Below is a small trained network, with its code and all its weights. Each question gives an input and a target symbol and asks what happens when units are switched off, that is, made to give their printed mean instead of their output.

import numpy as np


def w(rows, s, z=0):
    codes = np.array(rows[::2]) - 128.0
    scale = np.full(codes.shape[1], s)
    scale[-1] = z or s
    return codes * scale


def f(y):
    return np.maximum(y, 0)


def softmax(a):
    e = np.exp(a - a.max(-1, keepdims=True))
    return e / e.sum(-1, keepdims=True)


def log_softmax(a):
    a = a - a.max(-1, keepdims=True)
    return a - np.log(np.exp(a).sum(-1, keepdims=True))


def net(x, mask):
    ids = ['ΓΠΣΦΩαβεζηθλμξτ'.index(c) for c in x.split()]
    T = len(ids)
    res = E[ids] + P[:T]
    q, k, v = (res @ M[0].T for M in (Q, K, V))
    z = softmax(np.where(np.tri(T) > 0, q @ k.T / 2**0.5, -1e9)) @ v
    res = res + np.where(mask[0], z, O[0][:, -1]) @ O[0][:, :-1]
    y = f(res @ A[0][:, :-1].T + A[0][:, -1])
    res = res + np.where(mask[1:17], y, B[0][:, -1]) @ B[0][:, :-1]
    return log_softmax(res[-1] @ U[:, :-1].T + U[:, -1])


Q, K, V, O, A, B = {}, {}, {}, {}, {}, {}
E = w([
[148,114,101,179,171],'Γ',
[111,149,143,92,58],'Π',
[119,144,96,139,111],'Σ',
[135,96,152,71,100],'Φ',
[114,65,125,110,52],'Ω',
[96,108,62,156,133],'α',
[102,119,87,122,125],'β',
[96,179,68,94,126],'ε',
[55,171,93,132,185],'ζ',
[78,205,107,76,127],'η',
[163,237,39,255,160],'θ',
[121,67,123,44,148],'λ',
[42,173,181,86,231],'μ',
[12,74,242,181,70],'ξ',
[68,63,90,87,204],'τ',
],0.019)
P = w([
[180,138,168,117,121],'0',
[147,153,94,111,233],'1',
[117,173,88,94,234],'2',
[83,176,72,87,197],'3',
[50,193,63,83,173],'4',
[25,190,70,66,142],'5',
[5,192,62,58,134],'6',
[1,188,67,33,121],'7',
],0.0089)
Q[0] = w([
[70,110,36,82,166],'h0',
[165,31,135,198,2],'h0',
],0.0094)
K[0] = w([
[8,150,106,114,128],'h0',
[191,192,123,202,133],'h0',
],0.013)
V[0] = w([
[151,199,88,111,89],'h0',
[97,228,246,116,172],'h0',
],0.011)
O[0] = w([
[253,157,53,90,187,121],'h0',
[118,223,226,106,189,252],'h0',
],0.013,0.0042)
A[0] = w([
[71,242,95,151,110,68],'n0',
[137,111,104,28,204,132],'n1',
[253,69,112,97,147,151],'n2',
[53,175,178,129,219,152],'n3',
[117,170,156,112,141,248],'n4',
[171,183,171,119,59,74],'n5',
[234,105,204,224,101,254],'n6',
[187,63,67,98,85,216],'n7',
[95,139,92,27,106,96],'n8',
[205,14,179,31,119,90],'n9',
[215,159,59,162,149,247],'n10',
[65,114,215,192,77,149],'n11',
[117,85,122,88,192,91],'n12',
[211,194,79,117,110,91],'n13',
[152,86,157,185,202,169],'n14',
[129,142,215,124,17,189],'n15',
],0.011,0.0048)
B[0] = w([
[145,97,145,169,139,209],'n0',
[131,138,108,169,146,191],'n1',
[101,176,156,156,101,146],'n2',
[162,138,111,100,93,253],'n3',
[115,118,88,86,139,197],'n4',
[84,126,184,146,160,140],'n5',
[254,91,219,124,143,133],'n6',
[148,151,126,165,65,162],'n7',
[111,130,148,185,147,179],'n8',
[90,63,67,199,184,143],'n9',
[138,134,158,120,116,171],'n10',
[124,80,151,129,106,168],'n11',
[126,173,165,159,92,152],'n12',
[99,151,124,160,143,160],'n13',
[92,117,71,125,144,139],'n14',
[157,78,93,126,159,149],'n15',
],0.013,0.023)
U = w([
[159,125,34,122,162,227],'Γ',
[91,140,246,183,185,110],'Π',
[143,170,148,177,116,35],'Σ',
[101,106,48,168,179,132],'Φ',
[69,211,169,190,85,90],'Ω',
[162,123,87,166,87,147],'α',
[139,93,175,88,55,195],'β',
[84,194,139,155,180,108],'ε',
[142,166,114,140,26,89],'ζ',
[157,76,132,165,241,3],'η',
[221,112,211,195,139,1],'θ',
[9,117,143,131,80,166],'λ',
[119,213,254,125,42,130],'μ',
[140,163,191,70,142,137],'ξ',
[113,170,146,156,49,148],'τ',
],0.0095,0.0071)

Each question gives the input, a string of symbols that net reads in full, and the target symbol t.
The units are the heads (2 rows each of Q, K, V and O) and the neurons (one row each of A and B). Each row of codes is followed by its name. A weight is (code - 128) times the scale printed after its matrix; where a second scale follows, it is the last column's (O, A, B and U).
mask holds one flag per unit, heads first, then neurons. A switched-off unit (its flag False) gives its mean, the last column of its rows in O or B, instead of its output. The means were averaged over made-up inputs and are rounded, as every weight is.
A unit's drop is (log p(t) with every unit on - log p(t) with that unit switched off) / (log p(t) with every unit on - log p(t) with every unit switched off).
The circuit of an input: a set's keep is (log p(t) with only the set's units on - log p(t) with every unit switched off) / (log p(t) with every unit on - log p(t) with every unit switched off). Starting from the 12 units with the biggest drops (on a tie, the unit counted first), units are removed one at a time, each time the one whose removal leaves the highest keep (on an exact tie, the one counted first), for as long as the keep stays at least 0.8.
circuit, biggest first: the units of the circuit, biggest drop first
most important unit: the unit with the biggest drop
k most important neurons: the k neurons with the biggest drops, biggest first
drop of u: that unit's drop, to one decimal
input Ω ζ Ω μ α, target ξ: 2 most important neurons : n3, n4
input ζ α τ α, target λ: circuit, biggest first : h0, n1
input ζ ξ Σ τ β Π, target λ: circuit, biggest first : h0, n3
input Φ θ α Σ Ω ζ τ Φ, target Φ: 3 most important neurons : n15, n9, n3
input Σ μ ζ, target ξ: circuit, biggest first : h0, n3, n4
input ξ Ω Φ μ μ Γ, target ξ: 2 most important neurons : n3, n4
input θ η μ λ θ μ Γ η, target ξ: circuit, biggest first : h0, n4
input α μ Ω ε, target ξ: circuit, biggest first : h0, n3, n4
input Ω β μ, target ξ: circuit, biggest first : n3, h0, n4
input Σ λ λ μ Γ Γ, target ξ: circuit, biggest first : h0, n3, n4, n7
input β β ζ Γ, target Γ: most important unit : n14
input Φ Π Σ Γ Σ η ε, target ε: circuit, biggest first : h0, n13, n8
input ζ η ε Ω τ Ω β, target λ: 2 most important neurons : n3, n1
input α ξ Ω ζ λ μ Γ Φ, target ξ: circuit, biggest first : h0, n4, n15
input ε ξ Σ, target β: 2 most important neurons : n3, n11
input η λ Γ ξ ξ Σ η, target β: 4 most important neurons : n3, n11, n15, n4
input ζ ε η Π μ, target ξ: circuit, biggest first : n3, n4, h0
input Ω τ λ, target λ: circuit, biggest first : h0
input μ ζ β, target ξ: circuit, biggest first : h0, n3, n4
input ε λ ε Σ Ω ε Σ Γ, target Ω: 2 most important neurons : n2, n3
input Φ τ Φ, target λ: 3 most important neurons : n3, n0, n1
input ζ Φ τ ξ ζ Σ, target β: 3 most important neurons : n11, n1, n3
input Π Γ ζ β ε ξ Γ, target β: 2 most important neurons : n3, n11
input Π η Π Σ ε, target ε: drop of n1 : 0.2
input Ω Γ λ, target Φ: drop of n1 : 0.1
input λ ε Φ τ μ, target λ: drop of n11 : 0.1
input μ η Φ ζ ζ Γ, target Γ: drop of n5 : 0.1
